In the rows, 128 means zero.
Here are made-up nodes, facts about them, and rows of numbers that follow some of those facts. Name the node behind each unnamed row.

Known rows:
z_715: [127 202 149 106  48 151 184  22 116 123 139 169 125 108 162 170 157 168
  69 118 160 151  94 155 132 144 155  94 163 165 148]
z_59: [119 146 123 131 111 126 161  84 122 105 143 121 169 131  91 135 109 133
 109 135 144 115  82 148 117 165 138 145 107 151 164]
z_878: [106 156 140  96  92 147 173  91 116 144 149 121 161 118 118 129 124 144
 115 114 132 117  59 126  93 170 152 123 141 181 165]
z_758: [123 146 128 128 108 120 162  83 124 106 149 122 169 131  88 134 113 128
 114 136 145 116  82 151 111 163 141 142 111 150 164]
z_597: [129 144 148 134 111 131 186  77 129 119 138 106 168 114 112 144 101 128
 111 130 154 114  78 141 123 154 145 148 111 156 180]
z_729: [119 130 130 115 139 128 177  74 155 109 136 140 177 118  93 161 112 139
 122  92 146 123  74 142 111 157 161 135 101 168 174]
z_977: [134 193 146 128 119 141 180  85 121 140 117 130 166 139 133 144 103 120
 123 123 157 117  82 154 131 182 138 135  71 147 146]
z_253: [123 145 128 155 128 141 191  76 119 118 133 115 164 135 109 146  86 162
  93 109 165  94  96 123 140 136 138 177 102 166 193]
z_189: [120 171 135 138 120 131 173  89  97 124 136 143 178 128 117 146 102 145
 115 130 153 117  90 145 144 191 131 156  60 138 143]
z_402: [133 138 137 131 124 176 166  81 148 101 132 151 162 131 113 125 103 145
  91 136 157 109  32 127 141 178 146 152 107 159 189]
z_995: [131 136 133 131 126 177 163  82 147 100 132 150 163 132 112 125 100 147
  89 135 156 108  34 126 143 179 145 154 105 160 189]
z_740: [139 172 130 125 106 138 172  74 143 113 123 117 156 134 110 137 105 129
 113 119 150 113  77 144 119 156 143 134 108 155 163]
z_481: [189 169 175 109  81 103 224  63 162 137 156 124 171 103  85 136  94 157
 148 128 145  99  51  99 112 167 153 154  97 114 180]
z_332: [126 141 136 122 125 142 171  87 134 112 145 124 166 134 111 141 110 138
 116 111 157 124  66 128 116 169 151 138 113 161 170]
z_648: [130 144 148 134 111 133 186  78 129 119 137 106 166 113 112 146 101 130
 110 130 154 112  77 140 121 154 145 147 111 156 179]
z_58: [113 135 103 132 127 119 168  68 140  92 130 139 179 112  79 161  98 161
 103 105 137 110  95 144 135 150 145 158  81 158 166]
z_28: [147 179 157 154  60 114 168  62 148  88 150 181 160  90  88 159 117 149
 155 145 191 120  80 115 136 164 139 141 123 189 133]

There are 2 kinds of fact about the nodes: κ, ρ.
z_103 κ:z_508 ρ:z_415
z_110 ρ:z_802
z_116 κ:z_541 ρ:z_407
z_126 κ:z_139 ρ:z_501
z_132 κ:z_825 ρ:z_484
z_138 κ:z_23 ρ:z_415
z_139 κ:z_975 ρ:z_619
z_140 ρ:z_730
z_142 κ:z_912 ρ:z_652
z_156 κ:z_557 ρ:z_922
z_166 κ:z_28 ρ:z_484
z_176 κ:z_865 ρ:z_730
z_189 κ:z_780 ρ:z_407
z_19 κ:z_413 ρ:z_802
z_191 κ:z_126
z_195 κ:z_407
z_2 κ:z_939 ρ:z_195
z_205 ρ:z_368
z_23 κ:z_415 ρ:z_469
z_253 κ:z_619 ρ:z_195
z_258 ρ:z_415
z_271 κ:z_132 ρ:z_407
z_279 κ:z_393 ρ:z_619
z_28 κ:z_142 ρ:z_501
z_280 κ:z_729 ρ:z_407
z_292 ρ:z_357
z_303 ρ:z_478
z_305 κ:z_953 ρ:z_5
z_31 κ:z_5 ρ:z_730
z_324 κ:z_449 ρ:z_811
z_332 κ:z_821 ρ:z_357
z_346 ρ:z_615
z_354 κ:z_94 ρ:z_802
z_357 κ:z_354
z_391 ρ:z_478
z_392 κ:z_784 ρ:z_191
z_393 κ:z_303 ρ:z_407
z_402 κ:z_49 ρ:z_5
z_404 ρ:z_730
z_407 κ:z_617
z_413 κ:z_824 ρ:z_195
z_415 κ:z_585
z_417 κ:z_763 ρ:z_661
z_418 ρ:z_674
z_431 ρ:z_674
z_438 κ:z_730
z_445 ρ:z_5
z_449 κ:z_481 ρ:z_501
z_481 κ:z_863 ρ:z_501
z_482 κ:z_103 ρ:z_407
z_49 ρ:z_615
z_495 κ:z_418 ρ:z_195
z_508 κ:z_279 ρ:z_5
z_525 κ:z_88 ρ:z_730
z_53 κ:z_156 ρ:z_619
z_541 κ:z_84 ρ:z_585
z_550 ρ:z_574
z_557 κ:z_166 ρ:z_5
z_560 ρ:z_195
z_567 κ:z_140 ρ:z_407
z_574 κ:z_746
z_578 ρ:z_802
z_58 κ:z_574 ρ:z_619
z_585 κ:z_758
z_588 κ:z_722 ρ:z_811
z_59 κ:z_961 ρ:z_191
z_597 κ:z_417 ρ:z_438
z_615 κ:z_110
z_617 κ:z_191 ρ:z_44
z_619 κ:z_195
z_621 ρ:z_619
z_626 ρ:z_811
z_638 ρ:z_922
z_648 κ:z_567 ρ:z_574
z_664 κ:z_676
z_674 κ:z_31
z_676 ρ:z_730
z_690 κ:z_305 ρ:z_585
z_694 ρ:z_438
z_697 κ:z_811 ρ:z_5
z_715 κ:z_877 ρ:z_730
z_717 ρ:z_484
z_722 κ:z_941 ρ:z_674
z_729 κ:z_597 ρ:z_619
z_730 κ:z_862
z_740 ρ:z_88
z_746 κ:z_588 ρ:z_922
z_758 κ:z_664 ρ:z_802
z_761 ρ:z_674
z_763 ρ:z_615
z_780 κ:z_790 ρ:z_407
z_784 κ:z_648 ρ:z_191
z_786 ρ:z_191
z_790 ρ:z_811
z_8 κ:z_19 ρ:z_357
z_811 κ:z_715
z_821 κ:z_2 ρ:z_368
z_824 κ:z_860 ρ:z_469
z_825 κ:z_324 ρ:z_5
z_830 ρ:z_415
z_831 ρ:z_664
z_838 ρ:z_501
z_84 κ:z_431 ρ:z_811
z_853 κ:z_138 ρ:z_368
z_860 κ:z_258 ρ:z_88
z_862 κ:z_922 ρ:z_44
z_863 κ:z_53 ρ:z_811
z_865 κ:z_332 ρ:z_438
z_877 κ:z_652 ρ:z_469
z_878 ρ:z_730
z_88 κ:z_963
z_882 ρ:z_44
z_895 κ:z_690 ρ:z_674
z_912 κ:z_697 ρ:z_619
z_922 κ:z_357
z_925 ρ:z_44
z_939 ρ:z_811
z_94 κ:z_965 ρ:z_501
z_941 κ:z_495 ρ:z_802
z_945 ρ:z_469
z_953 κ:z_59 ρ:z_368
z_956 κ:z_878 ρ:z_357
z_961 κ:z_525 ρ:z_368
z_963 ρ:z_195
z_965 κ:z_882 ρ:z_615
z_975 ρ:z_652
z_977 ρ:z_407
z_995 κ:z_116 ρ:z_5

Which node is each row?
No name comes twice in this set of rows, the named rows included.
[165 169 153 122  78  89 191  65 178 111 147 174 184  84  48 153 101 155
 179 124 144  96  63 110 111 167 152 152  85 157 152]	z_53
[127 148 107 138 110 129 140 121 130  42 129  88 158  84 131 179 104 164
  98 133 116 122  68 126 149 188 147 147  85 128 158]	z_438
[121 192 147 157 128 128 166 139  85 113 139 138 173 143 136 174 119 140
 119 139 134 101  96 159 123 195 142 156  56 138 171]	z_407
[131 160 137 105 103 131 160  86 150 113 124  91 162 121 111 132 113  87
 126 135 136 129  64 168  99 171 147 107 118 151 153]	z_975
[104 158 125 110  76 144 163 125 111  96 124  60 154  50 160 172 107 167
  93 132  94 111  59 114 127 178 151 132 122 160 169]	z_730
[154 201 158 151  64 136 173  51 160  96 128 172 144  99 121 167 122 142
 139 127 194 127  83 127 139 154 145 124 129 192 137]	z_142
[166 184 161 139  61 104 180  80 158 106 152 165 171  92  67 138 102 153
 178 144 166  98  60  95 121 176 140 154 104 168 141]	z_156
[120 147 126 146 151 128 175 113 150  88 136 150 170 134 102 198 119 164
 114  82 130  96  91 142 100 140 172 155  92 176 214]	z_619
[143 152 160 139 116 172 154 124 154  85 142 152 153 132 125 149 129 121
 100 163 132 102  17 151 108 185 163 133 118 155 218]	z_5
[122 153 157 132 130 137 181  96 123 148 161 144 167 181  92 127 128 112
 126 116 160 104  78 155  74 148 153 138 132 178 201]	z_882
[133 163 150 143  77 111 174  30 151  85 145 204 162  83  95 191 136 155
 125 124 179 143 101 153 137 144 156 122 121 181 143]	z_912
[133 160 143 165 120 132 181 117 123  95 140 107 156 131 123 175 107 150
 103 124 142  91  92 136 113 141 154 164 108 158 214]	z_195

Now the same nodes, written a new way:
Known rows:
z_761: [123 129 128 142 110 106 143 128 121 126 126 142 140 133 126 136 125 132
 120 128 142 120 130 124 125 125 117 131 121 131 123 137 123 124 127 122
 126 121 115 121 129 140 118 126 147 125 135]
z_392: [126  98 143 147 113 133 141 149 124 128 133 152 124 166  94 111 136 150
  99 145 151 121 183 135 156 124 111 137 131 132 129 169 145 160 120 145
 127 127 102 115 120 138 106 144 142 142 130]
z_588: [121 117 113 140 125 142 144 119 129 125 123 125 141 167 108 134 117 146
 129 149 151 106 125 142 132 131 123 127 116 123 122 161 141 121 164 102
 126 130 120 108 117 151 109  99 152 121 103]
z_690: [114 122 127 117 109  85 147 121 143 130 134 138 137 135 127 132 116 136
 113 109 150 115 139 141 120 118 128 127 126 128 109 141 123 116 158 126
 132 121 122 134 123 140  96 118 142 136 154]
z_88: [110 127 118  91 109  83 147 127 155 126 135 142 145 108 117 127  93 123
 123 109 111  81 140 141 139 109 132 137 117 126 106 138 125 110 128 113
 112 148 137 168 138 141  99 105 124 126 151]
z_508: [126 141 132 144  98 125 133 150 134 128 118 154 147 120 127 138 152 124
 143 118 149 169 141 123 129 138 120 140  85 126 118 140 140 142 125 121
 155 115 121 159 134 148 112 122 173 103 167]
z_882: [133 136 115 139 114 106 138 121 134 117 130 132 144 121 129 149 114 116
 114 157 146  94 122 140 122 126 105 138 125 126 119 131 146  97 133 118
  93 122 122 126 128 134 124 112 134 143 120]
z_912: [117 141 126 142 129 101 126 133 103 124 124 144 121 142 125 150 150 127
 119 145 144 112 109 111 131 136 117 135 127 129 125 151 116 126  94 115
 135 118 123 141 127 166 104 125 142 142 150]
z_780: [112 125 173 102 103  75 140 142 171 145 123 177 126 168 143 138 159 119
 129 104 165 128 160 116 122 107 132 124 120 139 107 113 122  62 116 115
 135 120 116 114 108 129  84 124 135 123 162]
z_626: [120 126 137 144 116 143 144 127 125 132 126 139 143 151 118 137 128 140
 133 130 143  84 135 129 128 122 126 126 112 125 125 142 135  98 145 107
 140 123 117  89 117 150 116 100 166 106 118]
z_280: [125 109 167 131 138 102 151 139 105 136 113 149 146 153 136 132 125 137
 133 113 157 142 151 112 128 128 122 126 101 147 128 152 131 187  86 129
 154 128 107  94 123 142  89 129 109  99 120]
z_58: [111 117 118 143 155 103 133 121 100 120 125 129 112 160 109 130 108 149
  96 135 143 134 129 128 141 138 125 128 141 136 121 180 108 183 131 123
 139 124 119 145 118 168  79 128 130 159 141]
z_945: [124 129 129 139 110 106 143 129 123 127 126 142 137 129 127 136 123 132
 121 127 144 122 129 126 129 124 116 132 121 131 122 137 125 124 127 122
 125 123 116 120 127 142 115 125 147 123 134]
z_567: [133 108 153 128 119 113 137 146 142 129 123 156 136 182 112 127 144 127
 112 162 179 120 182 141 147 126 103 135 128 134 128 159 173 127  91 134
 100 135 107 124 109 128  93 132 108 142 106]
z_878: [119 141 105  60 124  68 160 105 164 128 134 110 153 111 171 159 121 121
 157 123 153 133  70 156  85 125 105 131  86 126 103 127 107 107 135 112
 163 118 143 151 155 160 112 110 137  97 156]
z_324: [119 123 132 144 114 148 143 133 122 135 119 143 135 161 113 136 146 144
 143 135 141 112 123 118 133 127 127 126 103 127 126 148 125 114 137 102
 151 126 115  95 121 155 120 104 166  99 121]
z_824: [127 125 144 136 122  93 152 124 108 128 136 130 156  92 140 146 100 128
 120 112 143  73 139 129 107 120 117 136 109 130 120 134 138 149 119 136
 138 113 118  99 135 141 114 111 124 117 139]

Name these rows:
No name comes twice in this set of rows, the named rows included.
[117 167 127 163 123  92 129 117  87 117 126 137 126 124 130 144 113 134
  93 127 143 108 123 129 138 133 118 114 155 120 137 149 121 101  94 119
 108 129 124 163 114 163  92 128 156 136 130]	z_139
[122 171 150 191 105 127 141 132  89 119 111 151 142  87 135 123  89 143
 108  71 123 191 157 121 137 132 130 108 110 130 136 129 110 149 118 122
 151 122 114 151 119 150 100 134 202  74 141]	z_995
[112 111 149 108  94 104 150 156 115 140 133 159 151 117 105 114 131 141
 132 101 116  85 165 122 157 112 131 139 105 128 126 156 130 160  70 137
 146 151 123 153 148 148 102 129 127  94 156]	z_615
[129 146 191 181 110 128 145 145 103 124 139 155 151  65 130 124  70 132
  86  72 130  94 222 137 130 110 124 126 112 128 129 123 153 146 115 157
 150 104 107 114 112 134  97 124 177 101 158]	z_402
[125 139 126 134  99 137 139 128 135 133 127 139 151 149 123 150 151 128
 141 149 154  69 120 135 122 123 118 130 109 116 125 135 154  59 134 102
 121 125 124 111 121 147 125  95 163 107 120]	z_939
[113 138 151 117  83 120 137 140 170 143 135 165 137 153 127 152 174 121
 143 125 151  59 139 124 118 106 131 130 114 118 114 106 136   7 147 102
 139 114 123  92 112 141 119  95 182 114 159]	z_790
[123 169 143 173  95 103 145 123  86 125 116 148 143  99 143 138 112 137
 115  96 128 137 126 115 132 124 120 110 130 126 141 121 106 100  93 117
 124 131 114 127 124 146 119 134 173  83 119]	z_541
[130 113 146 171 160 137 144 128 104 119 120 142 114 116 122 132  83 134
 110 122 106 137 135  98 127 121 118 139 113 157 119 131  97 191 139 117
 148 108 102  59 122 141 126 125 146 129 121]	z_853
[115 129 120 115 115 148 141 138 133 133 121 148 144 135 105 134 127 130
 155 133 104  77 120 121 151 118 130 136  97 126 123 145 132 102 109  90
 131 153 130 128 133 156 122  89 152  88 117]	z_811
[136 151 177 160  93  98 145 133 106 127 146 151 157  70 141 147 102 117
  98 113 140  23 181 134 119 104 107 130 131 120 135 107 159  73  83 149
 109 113 113  89 121 127 125 118 147 113 134]	z_49
[128 145 130 156 111 127 135 137 134 118 122 144 145 109 127 135 110 124
 121 116 142 157 151 137 127 134 120 136  98 127 116 137 142 137 143 123
 135 115 122 155 125 143 107 118 172 116 150]	z_445
[106 130 116 175 123 102 151 120 101 124 121 140 136 110 128  99  99 153
 101  93 146 155 145 131 161 126 138 111 152 129 138 148 101 147 124 124
 133 130 108 129 117 136 110 152 161 110 121]	z_253
[122 152 123 161 100 101 145 118 108 122 121 138 140 122 129 128 107 142
 104 115 142 142 132 136 137 127 117 113 139 123 135 141 119 104 121 119
 106 136 116 147 121 143 109 131 162 111 115]	z_617
[105 116 114  98 124  58 162 108 122 137 125 119 155 122 149 140 108 143
 146  79 149 143  88 123  91 129 145 124  91 135  99 148  89 174 168 115
 177 119 129 126 146 157  89 109 125 104 172]	z_956
[116 118 100 110 128 110 145 127 134 119 124 134 138 123 103 118  87 133
 123 132 107 119 125 140 156 123 122 139 116 132 115 163 125 160 124 109
 106 157 130 173 141 147 104 113 118 123 121]	z_574

The same nodes again, as new rows of numbers:
Known rows:
z_407: [136 146 151 104 156 138  88  83 120 154 108 117  88 142 126 131  84 103
 106 128 161 174 215 119 144 114 147]
z_31: [125 145 136 101 146 153  52 104 125 173 126 138 155 160 143 117 122 110
 117 129  87 137 152 129 136 116 115]
z_279: [123 138 123 108 142 122 134  95 128 140 122 136 149 140 117 124 118  81
 120 124  95 137 167 138 112  93 104]
z_53: [118 111 122 110 134 122 110  91 135 143 149 144 127 147 128 117 141  94
 122 113  88 142 182 140 123  64 109]
z_863: [155 105 154 116 135 149  74 101 133 153 153 146 125 160 127 114 109 122
 134 111  88 174 115 131 123  72 129]
z_110: [134 115  96 117 151 140 147 110 113 164 105 141 135 153 142 119  99 128
 123 124  93 134 170 115  98 107 128]
z_961: [110 115 129 117 122 139  86  98 124 131  98 142 177 151 140 128  93 117
 115 147  93 165 142 125 119 122 111]
z_525: [116 136 136 106 128 160  38  96 127 156 112 142 176 164 149 121 116 114
 109 150  75 152 142 128 131 130 107]
z_784: [122 128 134 110 145 129  99 107 123 149 117 136 150 145 130 122 101 110
 125 121 108 147 151 127 128 107 119]
z_103: [122 129 134 110 145 128  99 107 123 149 117 135 151 145 129 122 101 110
 125 122 108 148 150 127 127 107 120]
z_19: [118 119 125 110 148 124 111 109 117 144 120 143 141 144 131 120  91 117
 131 129  93 141 161 111 124 116 118]
z_84: [155 133 154 111 142 153 120 107 124 153 126 137 144 151 122 120  84 110
 127 121  97 167  94 132 109 100 125]
z_28: [ 79 117 137  98 137 122 127 122 124 157 130 127 165 141 158 123 101 108
 112 104 148 150 117 148 136  80 126]
z_975: [143 128 106 116 149 145 131 105 120 171 101 135 138 153 143 121 104 117
 116 117 117 143 165 129 103  98 131]
z_585: [126 144 108 114 146 135 120 111 127 153 138 109 139 152  99 153  95 103
 131 134  98 117 130 126 153 116 158]
z_758: [128 132 106 112 144 110 109 119 121 158 130 131 144 140 117 133  88 111
 144 149  76 116 145 111 130 118 145]
z_2: [118 120 124 111 147 125 107 110 118 149 115 140 146 146 133 121  94 116
 129 125 103 142 158 116 123 111 120]

Rows to name:
No name comes twice in this set of rows, the named rows included.
[163 110 155 119 138 149  60  99 134 153 142 145 131 160 120 115 106 119
 138 113  89 175 118 128 122  79 127]	z_324
[110 120 125 115 138 161 122  93 122 131 116 127 147 161 123 140  97 117
 109 123 109 156 149 126 138 119 122]	z_88
[140 137 132 124 126 129 116  99 136 120 109 148 173 141 148 128 106 139
 112 133  96 158 149 144 133 131 114]	z_305
[127 138 123 117 147 133 129 107 113 175  96 116 126 148 130 116 124 133
 111 131 103 166 200 135  98  98 146]	z_977
[157 129 133 125 141 118  81 101 142 136 135 150 140 144 140 120 130 140
 128 104 102 150 176 141 148 100 123]	z_825
[132 143 116 112 142 115  96 119 127 162 127 123 154 141 115 136  97 103
 138 142  93 123 133 127 134 110 147]	z_23
[117 120 127 110 147 123 101 110 118 146 116 140 147 144 131 121  93 114
 130 125 102 143 157 115 126 113 119]	z_413
[117 123 132 113 132 135  93 101 124 139 108 139 164 149 135 125  98 115
 119 135  99 158 146 128 123 115 115]	z_690
[137 134  95 115 144 137 170  96 125 160 108 134 142 148 129 123 126  92
 112 119  97 131 177 141  87  83 113]	z_621

Now the same nodes, written a new way:
Named rows:
z_28: [156 103 117 137 104 115 112  72 123 164 175 113 178 132]
z_730: [ 93 122 127 181 179 100 124 131 127 159 101 136 132 146]
z_676: [137 154 103 131 105 149 128 120 140 126 109 118 160 150]
z_176: [ 76 120 122 122 150 117 135 124 126 136 119 119 154 130]
z_865: [113 131 126 108 132 120 123 132 128 120 125 135 137 123]
z_103: [116 120 131 120 138 125 116 131 127 114 126 126 124 132]
z_617: [116 122 131 125 131 139 118 132 119 111 124 127 117 143]
z_895: [ 72 114 134 128 164 118 127 153  90 129 128 140 127 117]
z_417: [125 138 120 124 122 134 126 133 117 119 125 129 133 130]
z_59: [121 121 127 101 124 136 118 137 136 125 117 130 143 139]
z_324: [152 104 113 118 139 129 233 123 151 113 127  88 110  50]
z_445: [123 150 135 122  88 117 141 143 112 130 127 122 144 123]
z_830: [125 128 124 117 129 129 126 127 127 120 130 124 134 131]
z_469: [152 135 136 147 152 110 121 149 138 148 121 156 120 120]
z_279: [126 134 119  94 137 135 127 122 132 127 131 128 121 147]
z_585: [152 133 139 137 143 111 120 160 144 153 112 160 124 132]
z_132: [119 131 118 137 137 140 237 113 143 123 131  85  87  59]

Rows to name:
No name comes twice in this set of rows, the named rows included.
[ 88 104 130 125 122 128 223  95 151 124 134 106  82  50]	z_271
[148 195 185 167 122 146 109 121 202 166 158 129 128 103]	z_652
[176  91  90 133 125 111 207  86 127 119 137  87 100  91]	z_481
[ 75 188 172 169 128 150 107  82 177 147 167  89 147 113]	z_715
[ 84 112 126 103 156 131 140 134 104 140 132 132 114 144]	z_58
[110 176 175 142  87 108  97  95 150 141 178 109 159 109]	z_697

